Here is a tiny trained network, its code and every weight. The questions are about switching its units off for an input and a target symbol, where a switched-off unit gives its printed mean instead of its output.

import numpy as np


def w(rows, s, z=0):
    codes = np.array(rows[::2]) - 128.0
    scale = np.full(codes.shape[1], s)
    scale[-1] = z or s
    return codes * scale


def norm(h):
    return h / np.sqrt((h * h).mean(-1, keepdims=True) + 1e-5)


def f(y):
    return np.maximum(y, 0)


def softmax(a):
    e = np.exp(a - a.max(-1, keepdims=True))
    return e / e.sum(-1, keepdims=True)


def log_softmax(a):
    a = a - a.max(-1, keepdims=True)
    return a - np.log(np.exp(a).sum(-1, keepdims=True))


def net(x, mask):
    ids = ['βγεμπω'.index(c) for c in x.split()]
    T = len(ids)
    res = E[ids] + P[:T]
    u = 0
    for l in range(2):
        q, k, v = (norm(res) @ M[l].T for M in (Q, K, V))
        z = softmax(np.where(np.tri(T) > 0, q @ k.T / 3**0.5, -1e9)) @ v
        res = res + np.where(mask[u], z, O[l][:, -1]) @ O[l][:, :-1]
        u += 1
        y = f(norm(res) @ A[l][:, :-1].T + A[l][:, -1])
        res = res + np.where(mask[u : u + 16], y, B[l][:, -1]) @ B[l][:, :-1]
        u += 16
    return log_softmax(norm(res)[-1] @ U[:, :-1].T + U[:, -1])


Q, K, V, O, A, B = {}, {}, {}, {}, {}, {}
E = w([
[168,185,12,152,88,46,2,147,108,164],'β',
[200,108,138,197,151,86,113,142,160,114],'γ',
[136,148,164,227,51,137,88,163,63,110],'ε',
[44,183,165,155,159,150,132,82,154,35],'μ',
[121,191,133,176,99,15,177,123,108,79],'π',
[105,110,103,160,133,44,225,254,155,20],'ω',
],0.0097)
P = w([
[127,136,78,104,1,140,141,96,188,93],'0',
[152,148,132,162,95,153,126,120,192,148],'1',
[127,140,138,150,95,152,141,135,166,149],'2',
[166,131,124,103,119,128,150,129,177,115],'3',
[141,102,162,115,134,111,148,117,111,97],'4',
[143,83,163,100,132,124,172,101,92,103],'5',
[106,100,112,113,155,108,162,88,86,143],'6',
],0.0087)
Q[0] = w([
[121,24,196,143,160,60,51,80,52,31],'L0H0',
[15,96,138,26,184,89,112,88,2,227],'L0H0',
[132,156,144,58,104,238,161,161,147,168],'L0H0',
],0.0044)
K[0] = w([
[146,198,159,242,184,125,148,144,181,177],'L0H0',
[125,215,180,89,229,61,180,166,65,154],'L0H0',
[64,210,83,180,125,120,138,106,4,119],'L0H0',
],0.0041)
V[0] = w([
[223,17,252,159,107,104,196,107,255,117],'L0H0',
[16,94,249,114,156,209,130,103,224,184],'L0H0',
[5,167,228,31,66,87,128,204,42,66],'L0H0',
],0.0027)
O[0] = w([
[81,113,24,55,153,218,143,167,129,204,149],'L0H0',
[136,89,128,128,99,34,192,175,141,114,1],'L0H0',
[124,126,137,147,164,95,2,129,236,109,57],'L0H0',
],0.0069,0.0045)
A[0] = w([
[145,72,126,58,160,29,66,104,131,90,7],'L0N0',
[146,136,131,138,105,89,40,175,168,136,119],'L0N1',
[141,154,208,197,154,109,175,2,227,142,35],'L0N2',
[100,124,82,184,65,24,145,90,93,178,129],'L0N3',
[116,125,210,140,138,131,70,103,146,164,119],'L0N4',
[190,148,143,109,75,84,148,172,84,198,148],'L0N5',
[163,10,162,185,140,62,121,138,201,117,40],'L0N6',
[226,173,116,141,141,153,137,129,99,158,159],'L0N7',
[204,121,55,104,127,81,126,211,81,85,202],'L0N8',
[38,110,59,63,104,109,105,235,160,128,77],'L0N9',
[64,183,115,122,125,91,196,98,131,125,164],'L0N10',
[123,184,174,191,170,213,132,170,85,147,99],'L0N11',
[118,132,58,28,111,122,138,98,146,105,183],'L0N12',
[12,142,137,114,104,149,204,159,141,65,231],'L0N13',
[135,52,101,114,201,167,114,216,96,179,144],'L0N14',
[209,114,66,132,110,136,176,61,135,75,227],'L0N15',
],0.0051,0.0015)
B[0] = w([
[124,176,45,164,65,176,123,128,108,70,143],'L0N0',
[135,91,149,136,111,131,167,149,155,97,211],'L0N1',
[113,151,96,133,139,84,116,144,83,120,179],'L0N2',
[133,63,141,141,153,116,163,139,145,121,244],'L0N3',
[158,135,147,118,101,164,142,145,137,1,145],'L0N4',
[82,117,97,90,198,136,143,134,163,82,212],'L0N5',
[148,144,113,178,186,120,99,194,120,171,146],'L0N6',
[102,113,159,82,90,136,136,114,108,143,248],'L0N7',
[124,92,136,150,138,172,141,103,98,127,253],'L0N8',
[110,121,162,124,144,106,122,60,118,175,161],'L0N9',
[208,123,120,91,91,90,159,121,118,138,176],'L0N10',
[134,93,110,93,135,89,115,57,126,127,189],'L0N11',
[100,128,159,188,162,118,173,98,130,134,191],'L0N12',
[183,139,93,163,174,138,111,122,132,180,206],'L0N13',
[169,43,119,72,138,138,159,70,132,79,172],'L0N14',
[92,136,175,126,118,126,128,188,80,180,242],'L0N15',
],0.0064,0.0048)
Q[1] = w([
[96,120,227,48,152,105,195,246,185,169],'L1H0',
[68,102,133,134,51,173,115,202,129,136],'L1H0',
[197,60,10,206,156,101,165,137,6,253],'L1H0',
],0.0049)
K[1] = w([
[55,187,70,144,55,152,106,103,210,163],'L1H0',
[146,212,134,113,192,103,168,111,187,109],'L1H0',
[103,161,182,34,127,253,162,94,28,162],'L1H0',
],0.0054)
V[1] = w([
[192,78,200,84,135,186,157,56,181,76],'L1H0',
[230,1,163,153,141,89,189,132,47,199],'L1H0',
[200,93,53,100,74,119,50,172,207,92],'L1H0',
],0.0043)
O[1] = w([
[255,83,104,152,107,170,73,85,193,112,104],'L1H0',
[174,47,163,116,141,75,140,193,187,152,255],'L1H0',
[61,31,204,166,196,141,141,35,168,157,140],'L1H0',
],0.0065,0.004)
A[1] = w([
[87,56,228,156,234,143,67,122,120,92,105],'L1N0',
[61,235,208,165,111,112,196,59,130,85,128],'L1N1',
[158,116,97,7,138,165,152,146,182,204,117],'L1N2',
[165,159,148,121,152,23,161,125,142,89,80],'L1N3',
[161,77,119,133,189,102,101,38,86,156,254],'L1N4',
[74,97,140,100,131,159,151,50,160,227,114],'L1N5',
[110,50,121,117,26,112,132,111,113,122,168],'L1N6',
[138,125,103,52,202,171,33,130,90,96,3],'L1N7',
[111,102,62,183,150,151,159,254,168,149,148],'L1N8',
[154,125,89,164,81,218,99,155,174,105,78],'L1N9',
[102,180,116,63,97,96,108,166,120,114,115],'L1N10',
[76,95,82,67,205,100,154,76,119,139,92],'L1N11',
[169,170,133,101,130,122,93,216,161,95,99],'L1N12',
[104,220,85,128,88,196,181,160,147,161,127],'L1N13',
[48,133,43,128,108,99,112,67,90,144,55],'L1N14',
[148,154,69,84,196,230,144,79,125,46,124],'L1N15',
],0.0056,0.0017)
B[1] = w([
[77,144,67,124,85,129,139,50,142,147,195],'L1N0',
[211,133,81,81,120,118,62,184,149,152,219],'L1N1',
[117,160,136,115,97,199,132,54,185,122,206],'L1N2',
[111,73,242,130,82,143,129,203,120,126,170],'L1N3',
[57,94,157,133,62,193,196,147,158,155,254],'L1N4',
[7,136,161,126,151,115,170,139,70,179,177],'L1N5',
[109,155,175,137,217,167,171,134,147,62,235],'L1N6',
[168,82,164,130,105,146,3,184,166,177,138],'L1N7',
[196,155,139,146,173,92,48,103,145,44,216],'L1N8',
[203,153,138,121,94,79,87,97,125,89,153],'L1N9',
[207,99,54,126,54,46,156,214,125,203,142],'L1N10',
[148,67,111,192,128,136,191,138,87,105,175],'L1N11',
[20,96,205,141,11,119,84,212,68,172,141],'L1N12',
[86,187,83,25,200,64,140,46,46,73,147],'L1N13',
[58,172,121,142,154,131,201,134,144,211,192],'L1N14',
[186,80,87,21,96,41,187,87,76,57,156],'L1N15',
],0.0052,0.0056)
U = w([
[150,124,145,101,79,71,96,217,90,167,255],'β',
[146,158,36,73,147,86,144,92,76,89,124],'γ',
[179,126,142,154,56,153,66,102,139,103,129],'ε',
[45,109,145,149,149,151,138,119,100,190,227],'μ',
[130,118,145,158,254,88,85,144,147,84,41],'π',
[161,114,138,72,143,153,77,147,201,186,37],'ω',
],0.0074,0.00066)

Each question gives the input, a string of symbols that net reads in full, and the target symbol t.
The units are the heads (3 rows each of Q, K, V and O) and the neurons (one row each of A and B). Each row of codes is followed by its name. A weight is (code - 128) times the scale printed after its matrix; where a second scale follows, it is the last column's (O, A, B and U).
mask holds one flag per unit, layer by layer, with each layer's heads first. A switched-off unit (its flag False) gives its mean, the last column of its rows in O or B, instead of its output. The means were averaged over made-up inputs and are rounded, as every weight is.
A unit's drop is (log p(t) with every unit on - log p(t) with that unit switched off) / (log p(t) with every unit on - log p(t) with every unit switched off).
The circuit of an input: a set's keep is (log p(t) with only the set's units on - log p(t) with every unit switched off) / (log p(t) with every unit on - log p(t) with every unit switched off). Starting from the 12 units with the biggest drops (on a tie, the unit counted first), units are removed one at a time, each time the one whose removal leaves the highest keep (on an exact tie, the one counted first), for as long as the keep stays at least 0.8.
circuit, biggest first: the units of the circuit, biggest drop first
most important unit: the unit with the biggest drop
top k neurons: the k neurons with the biggest drops, biggest first
top k neurons in layer l: the k neurons of layer l with the biggest drops, biggest first
input ω β ε β, target ε: most important unit : L0N11
input γ μ γ γ γ β γ, target γ: circuit, biggest first : (L0H0, L1H0)
input β μ β γ ω β π, target β: circuit, biggest first : (L1H0, L1N3, L0N10)
input μ β γ, target π: circuit, biggest first : (L1N8, L0N2, L0N6)
input β π β π γ γ, target ω: circuit, biggest first : (L0H0, L1H0)
input ε ω ε π ε γ γ, target ω: circuit, biggest first : (L1H0, L0H0)
input β β β β μ ω ε, target ε: circuit, biggest first : (L0H0, L1H0)
input γ ω β, target γ: top 2 neurons in layer 0 : (L0N12, L0N15)
input μ ε γ, target π: circuit, biggest first : (L1N8, L0N2)
input ε γ β γ, target μ: top 3 neurons in layer 0 : (L0N13, L0N14, L0N7)
input β β ω, target π: circuit, biggest first : (L1N8, L0N13)
input β β γ γ β, target ω: top 2 neurons in layer 1 : (L1N2, L1N7)
input β β β γ, target β: top 2 neurons in layer 0 : (L0N2, L0N3)
input γ ε π, target γ: circuit, biggest first : (L0H0, L1H0, L1N13)
input γ β ω, target γ: top neuron : (L0N3)
input ω β μ β ε γ μ, target β: top 2 neurons : (L0N10, L1N3)
input β γ ω, target β: top 2 neurons in layer 0 : (L0N13, L0N7)
input γ ε ε, target γ: top 2 neurons in layer 0 : (L0N3, L0N1)
input γ ε β, target γ: top 2 neurons in layer 1 : (L1N13, L1N8)
input μ ε ε, target ε: top 2 neurons in layer 0 : (L0N15, L0N11)
input β γ ε, target β: top neuron in layer 1 : (L1N12)
input β γ μ, target β: top 3 neurons in layer 0 : (L0N2, L0N13, L0N11)
input γ μ γ, target γ: top 2 neurons : (L1N15, L0N3)
input γ β β γ, target μ: top 4 neurons in layer 0 : (L0N7, L0N15, L0N13, L0N14)
input ε π β β π β, target β: top 3 neurons in layer 0 : (L0N0, L0N14, L0N11)
